Below are the code and all the weights of a small trained network. Each question names an input and a target symbol and asks about switching units off, where a switched-off unit gives its printed mean instead of its output.

import numpy as np


def w(rows, s, z=0):
    codes = np.array(rows[::2]) - 128.0
    scale = np.full(codes.shape[1], s)
    scale[-1] = z or s
    return codes * scale


def f(y):
    return np.maximum(y, 0)


def softmax(a):
    e = np.exp(a - a.max(-1, keepdims=True))
    return e / e.sum(-1, keepdims=True)


def log_softmax(a):
    a = a - a.max(-1, keepdims=True)
    return a - np.log(np.exp(a).sum(-1, keepdims=True))


def net(x, mask):
    ids = ['ΓΔΛΠΦΩαβεζηθμστψ'.index(c) for c in x.split()]
    T = len(ids)
    res = E[ids] + P[:T]
    q, k, v = (res @ M[0].T for M in (Q, K, V))
    z = softmax(np.where(np.tri(T) > 0, q @ k.T / 4**0.5, -1e9)) @ v
    res = res + np.where(mask[0], z, O[0][:, -1]) @ O[0][:, :-1]
    y = f(res @ A[0][:, :-1].T + A[0][:, -1])
    res = res + np.where(mask[1:9], y, B[0][:, -1]) @ B[0][:, :-1]
    return log_softmax(res[-1] @ U[:, :-1].T + U[:, -1])


Q, K, V, O, A, B = {}, {}, {}, {}, {}, {}
E = w([
[174,126,70,84,129],'Γ',
[159,146,91,50,110],'Δ',
[123,175,101,65,77],'Λ',
[127,112,27,190,135],'Π',
[213,172,86,207,170],'Φ',
[171,154,111,69,78],'Ω',
[167,123,139,122,100],'α',
[253,122,94,104,208],'β',
[236,179,189,150,181],'ε',
[165,134,92,63,111],'ζ',
[141,144,78,47,96],'η',
[100,222,153,90,129],'θ',
[53,128,56,52,144],'μ',
[16,195,157,173,121],'σ',
[80,39,118,163,49],'τ',
[77,108,212,90,148],'ψ',
],0.02)
P = w([
[202,152,53,43,2],'0',
[161,136,78,56,4],'1',
[138,119,93,64,39],'2',
[190,97,84,83,137],'3',
[174,99,93,114,140],'4',
[188,90,92,139,197],'5',
[138,100,116,147,181],'6',
[168,113,139,196,212],'7',
[151,151,175,199,88],'8',
[174,133,151,174,103],'9',
],0.0082)
Q[0] = w([
[195,254,55,79,122],'H1',
[117,126,123,206,127],'H1',
[188,93,167,171,88],'H1',
[82,36,143,209,118],'H1',
],0.0088)
K[0] = w([
[104,78,202,179,211],'H1',
[117,161,97,141,113],'H1',
[124,175,140,71,96],'H1',
[170,175,109,2,111],'H1',
],0.0089)
V[0] = w([
[45,152,120,94,194],'H1',
[94,252,101,213,132],'H1',
[32,19,124,157,106],'H1',
[114,168,255,99,136],'H1',
],0.0098)
O[0] = w([
[97,132,38,66,122,67],'H1',
[133,118,83,169,246,146],'H1',
[108,75,123,168,128,2],'H1',
[107,99,163,69,180,51],'H1',
],0.011,0.0081)
A[0] = w([
[64,155,185,218,87,95],'N1',
[174,99,112,86,117,248],'N2',
[109,125,151,92,126,50],'N3',
[167,109,165,185,163,165],'N4',
[21,129,129,133,88,182],'N5',
[199,37,82,107,135,165],'N6',
[111,213,121,104,130,148],'N7',
[67,162,254,131,196,255],'N8',
],0.0084,0.0049)
B[0] = w([
[76,112,70,122,254,186],'N1',
[132,89,145,231,176,254],'N2',
[196,137,95,85,176,135],'N3',
[73,97,157,34,116,208],'N4',
[138,26,109,186,151,178],'N5',
[17,128,123,169,66,205],'N6',
[199,59,77,130,226,235],'N7',
[109,57,35,74,98,223],'N8',
],0.007,0.0073)
U = w([
[214,3,61,146,120,231],'Γ',
[183,47,80,121,114,157],'Δ',
[131,120,82,107,116,108],'Λ',
[109,171,55,207,85,52],'Π',
[171,174,118,203,195,71],'Φ',
[165,106,127,143,110,64],'Ω',
[105,136,197,140,116,207],'α',
[136,144,169,148,140,104],'β',
[190,40,183,85,198,87],'ε',
[149,102,125,129,117,99],'ζ',
[167,96,80,113,101,66],'η',
[137,147,76,59,150,55],'θ',
[191,25,24,123,107,2],'μ',
[64,83,83,141,192,110],'σ',
[70,42,215,217,112,194],'τ',
[49,42,179,42,107,230],'ψ',
],0.0072)

Each question gives the input, a string of symbols that net reads in full, and the target symbol t.
The units are the heads (4 rows each of Q, K, V and O) and the neurons (one row each of A and B). Each row of codes is followed by its name. A weight is (code - 128) times the scale printed after its matrix; where a second scale follows, it is the last column's (O, A, B and U).
mask holds one flag per unit, heads first, then neurons. A switched-off unit (its flag False) gives its mean, the last column of its rows in O or B, instead of its output. The means were averaged over made-up inputs and are rounded, as every weight is.
A unit's drop is (log p(t) with every unit on - log p(t) with that unit switched off) / (log p(t) with every unit on - log p(t) with every unit switched off).
The circuit of an input: a set's keep is (log p(t) with only the set's units on - log p(t) with every unit switched off) / (log p(t) with every unit on - log p(t) with every unit switched off). Starting from all 9 units, units are removed one at a time, each time the one whose removal leaves the highest keep (on an exact tie, the one counted first), for as long as the keep stays at least 0.8.
units of the circuit, in order: the units of the circuit, biggest drop first
k most important neurons: the k neurons with the biggest drops, biggest first
drop when u is switched off: that unit's drop, to one decimal
input Γ Δ ψ μ, target ψ: 2 most important neurons	(N7, N6)
input ε Ω η ζ μ τ, target τ: units of the circuit, in order	(N8, H1)
input η θ Λ Π ε Φ Φ σ, target σ: 2 most important neurons	(N1, N8)
input Δ ε Γ σ σ Δ Δ ψ, target ψ: 2 most important neurons	(N8, N2)
input η β σ β, target σ: units of the circuit, in order	(H1, N6)
input ε Λ ψ ψ τ Ω τ μ, target τ: units of the circuit, in order	(H1, N8)
input τ Φ η τ, target τ: units of the circuit, in order	(N7, N8, N6)
input Φ Δ η α σ σ σ σ Φ, target σ: 2 most important neurons	(N4, N6)
input Φ β β ε, target ε: most important neuron	(N4)
input ψ σ ψ Δ ζ, target ψ: 2 most important neurons	(N6, N7)
input Δ μ μ α σ Γ, target σ: drop when H1 is switched off	0.8
input β Φ μ Π, target Π: drop when H1 is switched off	0.3
input Φ Λ Λ σ η, target σ: drop when H1 is switched off	1.0
input Φ ε μ ε Φ Λ θ Π σ, target σ: drop when N4 is switched off	0.0
input ε ε Δ ψ Δ, target ψ: most important neuron	(N6)
